B =
[[131 136 134 133 124 127 123 140 127 140 125 140 137 117 121]
 [130 123 134 127 138 130 116 140 125 123 121 143 148 126 138]
 [120 132 142 122 125 121 131 135 138 126 112 115 137 114 130]
 [134 139 138 120 119 127 130 142 133 133 119 114 134 126 125]
 [130 119 134 119 134 126 120 136 130 116 123 137 148 121 141]
 [127 136 148 122 128 139 119 128 122 128 121 124 141 119 126]
 [136 104 134 100 137 140 112 124 119 124 113 122 146 125 140]
 [133 114 138 104 140 140 111 129 119 125 114 126 148 124 140]
 [124 140 135 124 122 119 133 134 138 123 114 116 142 116 130]
 [122 128 140 124 127 120 132 135 138 125 113 116 141 115 130]
 [131 114 141 107 139 139 112 131 119 124 115 128 149 123 139]
 [127 136 140 124 126 135 120 132 125 133 123 128 139 115 125]
 [133 128 151 119 126 137 113 137 123 129 120 126 149 122 133]]
Indices start at 1.
(1, 1) -> 131
(11, 13) -> 149
(13, 3) -> 151
(3, 10) -> 126
(9, 2) -> 140
(7, 12) -> 122
(2, 6) -> 130
(13, 4) -> 119
(3, 5) -> 125
(1, 15) -> 121
(11, 6) -> 139
(7, 6) -> 140
(8, 8) -> 129
(11, 11) -> 115
(10, 10) -> 125
(4, 9) -> 133
(7, 4) -> 100
(4, 15) -> 125
(6, 1) -> 127
(2, 15) -> 138
(7, 3) -> 134
(9, 12) -> 116
(5, 11) -> 123
(6, 11) -> 121
(3, 6) -> 121
(5, 8) -> 136
(13, 8) -> 137
(10, 3) -> 140
(4, 4) -> 120
(5, 15) -> 141
(8, 2) -> 114
(12, 3) -> 140
(5, 10) -> 116
(2, 3) -> 134
(8, 3) -> 138
(13, 7) -> 113

X = [[109, 115, 105, 148, 100, 147, 103], [119, 106, 141, 116, 148, 136, 135]]
Indices start at 1.
(1, 1) = 109
(2, 7) = 135
(2, 3) = 141
(2, 2) = 106
(2, 1) = 119

W =
[[143 137 117 125 115 143 136 130 141 131 116 124 145 116 119]
 [142 133 118 122 116 144 136 129 141 133 116 121 145 117 117]
 [122 132 127 131 131 117 124 122 114 123 129 130 116 129 137]
 [151 136 108 113 106 153 152 117 142 126 108 106 146 107 108]
 [149 135 110 113 107 151 151 118 141 126 109 107 145 108 109]
 [135 123 124 121 120 139 138 126 138 124 123 117 136 122 115]
 [154 139 107 113 106 156 153 119 145 130 106 107 151 106 109]
 [116 123 140 138 139 116 112 138 124 131 139 143 122 140 137]]
Rows and columns are counted from 1.
row 1 col 1 -> 143
row 4 col 3 -> 108
row 3 col 14 -> 129
row 8 col 1 -> 116
row 8 col 14 -> 140
row 4 col 9 -> 142
row 7 col 12 -> 107
row 4 col 15 -> 108
row 1 col 14 -> 116
row 6 col 6 -> 139
row 5 col 14 -> 108
row 7 col 5 -> 106
row 7 col 15 -> 109
row 5 col 6 -> 151
row 7 col 13 -> 151
row 4 col 7 -> 152
row 2 col 7 -> 136
row 5 col 15 -> 109
row 7 col 1 -> 154
row 3 col 7 -> 124
row 3 col 11 -> 129
row 3 col 2 -> 132
row 1 col 3 -> 117
row 8 col 2 -> 123
row 6 col 9 -> 138
row 6 col 15 -> 115
row 8 col 8 -> 138
row 4 col 12 -> 106
row 5 col 1 -> 149
row 4 col 11 -> 108
row 7 col 6 -> 156

arr =
[[118 119 128 125]
 [124 116 131 116]
 [115 118 138 106]]
Indices start at 1.
(1, 1)	118
(3, 1)	115
(1, 4)	125
(2, 3)	131
